Here is a tiny trained network, its code and every weight. The questions are about switching its units off for an input and a class, where a switched-off unit gives its printed mean instead of its output.

import numpy as np


def w(rows, s, z=0):
    codes = np.array(rows[::2]) - 128.0
    scale = np.full(codes.shape[1], s)
    scale[-1] = z or s
    return codes * scale


def f(y):
    return np.maximum(y, 0)


def log_softmax(a):
    a = a - a.max(-1, keepdims=True)
    return a - np.log(np.exp(a).sum(-1, keepdims=True))


def net(x, mask):
    res = np.array(x, float).reshape(1, 5) / 4 @ E
    y = f(res @ A[0][:, :-1].T + A[0][:, -1])
    res = res + np.where(mask, y, B[0][:, -1]) @ B[0][:, :-1]
    return log_softmax(res[-1] @ U[:, :-1].T + U[:, -1])


A, B = {}, {}
E = w([
[153,140,210,131,172,60,157,53,96,173,67,178],'x0',
[141,124,121,86,153,104,149,102,96,51,133,180],'x1',
[207,176,150,155,87,26,254,137,158,115,150,119],'x2',
[169,146,194,149,148,145,87,151,103,106,195,118],'x3',
[117,138,112,137,190,120,93,70,214,158,168,192],'x4',
],0.015)
A[0] = w([
[8,72,138,120,214,208,25,152,31,154,74,168,16],'n0',
[116,140,108,20,179,125,108,103,31,28,124,211,48],'n1',
[131,193,217,85,212,123,141,57,65,168,42,127,23],'n2',
[98,156,87,29,147,107,106,183,121,60,176,139,132],'n3',
[97,157,83,160,213,181,108,81,192,121,207,186,162],'n4',
[47,101,40,21,92,162,184,112,148,197,50,165,65],'n5',
[135,50,211,82,2,151,102,173,30,57,34,58,2],'n6',
[92,70,154,229,116,122,107,87,96,207,144,78,27],'n7',
[144,177,221,170,167,169,41,143,60,99,238,122,59],'n8',
[68,162,132,186,100,143,81,148,136,229,114,53,50],'n9',
],0.009,0.0062)
B[0] = w([
[105,164,81,180,189,76,228,166,180,123,183,146,254],'n0',
[221,89,91,98,139,151,159,76,138,183,126,93,186],'n1',
[61,102,78,157,66,203,125,153,164,99,137,77,202],'n2',
[143,83,107,156,96,170,144,106,141,152,129,63,182],'n3',
[92,113,180,142,100,117,99,146,188,210,80,136,220],'n4',
[113,185,105,127,199,84,85,124,87,97,61,83,207],'n5',
[86,80,183,108,99,92,100,96,228,119,86,195,221],'n6',
[199,100,86,30,156,163,192,107,147,131,88,133,164],'n7',
[78,185,81,108,147,80,118,70,79,84,50,82,216],'n8',
[180,108,86,8,135,150,160,107,125,134,177,135,194],'n9',
],0.013,0.02)
U = w([
[84,105,191,128,160,122,67,75,199,165,96,226,57],'0',
[167,190,141,188,122,55,218,168,144,101,168,134,180],'1',
[103,182,117,113,174,89,85,92,57,98,52,86,101],'2',
[223,98,109,76,161,186,149,81,125,165,126,124,89],'3',
[59,93,73,138,99,225,65,205,153,82,158,66,181],'4',
[96,108,135,133,128,105,137,162,110,146,132,96,165],'5',
[49,26,146,138,107,224,7,229,19,59,244,222,7],'6',
],0.015,0.012)

Each question gives the input, the list of numbers given to net, and the class t.
The units are the neurons (one row each of A and B). Each row of codes is followed by its name. A weight is (code - 128) times the scale printed after its matrix; where a second scale follows, it is the last column's (A, B and U).
mask holds one flag per neuron, in row order. A switched-off neuron (its flag False) gives its mean, the last column of its row in B, instead of its output. The means were averaged over made-up inputs and are rounded, as every weight is.
A unit's drop is (log p(t) with every unit on - log p(t) with that unit switched off) / (log p(t) with every unit on - log p(t) with every unit switched off).
The circuit of an input: a set's keep is (log p(t) with only the set's units on - log p(t) with every unit switched off) / (log p(t) with every unit on - log p(t) with every unit switched off). Starting from all 10 units, units are removed one at a time, each time the one whose removal leaves the highest keep (on an exact tie, the one counted first), for as long as the keep stays at least 0.8.
units of the circuit, in order: the units of the circuit, biggest drop first
top k neurons: the k neurons with the biggest drops, biggest first
drop when u is switched off: that unit's drop, to one decimal
input [-7,6,4,-6,-7], class 0: top 4 neurons -> n6, n2, n8, n0
input [8,1,7,4,1], class 4: top 2 neurons -> n2, n0
input [2,6,-6,-2,5], class 1: top neuron -> n0
input [-5,8,2,1,-6], class 3: top 2 neurons -> n1, n3
input [3,-2,-7,-4,6], class 1: top 2 neurons -> n0, n6
input [6,-5,5,1,3], class 4: units of the circuit, in order -> n2, n0, n6
input [-3,-3,6,8,7], class 2: top 2 neurons -> n8, n6
input [2,-8,-6,0,1], class 3: top 2 neurons -> n9, n7
input [7,-8,-4,7,4], class 3: top 2 neurons -> n7, n9
input [-7,-7,7,8,8], class 0: top 2 neurons -> n4, n0
input [-6,-8,2,6,-1], class 3: top 3 neurons -> n9, n5, n2
input [7,-2,-3,4,-6], class 4: top 2 neurons -> n2, n4
input [-2,5,3,-5,-1], class 2: top 2 neurons -> n0, n9
input [4,0,4,2,4], class 0: units of the circuit, in order -> n0
input [6,1,1,0,-6], class 0: top 2 neurons -> n6, n3
input [1,5,-6,0,-3], class 1: top 2 neurons -> n0, n9
input [-5,-8,-4,0,8], class 0: top 3 neurons -> n4, n1, n3
input [2,-8,-1,0,-7], class 3: drop when n9 is switched off -> 2.2
input [-1,-7,-8,1,-4], class 1: drop when n0 is switched off -> 1.3
input [3,5,0,-1,-1], class 3: units of the circuit, in order -> n1
input [5,5,2,7,2], class 2: drop when n8 is switched off -> 1.5
input [3,1,2,3,-6], class 0: drop when n0 is switched off -> 0.0
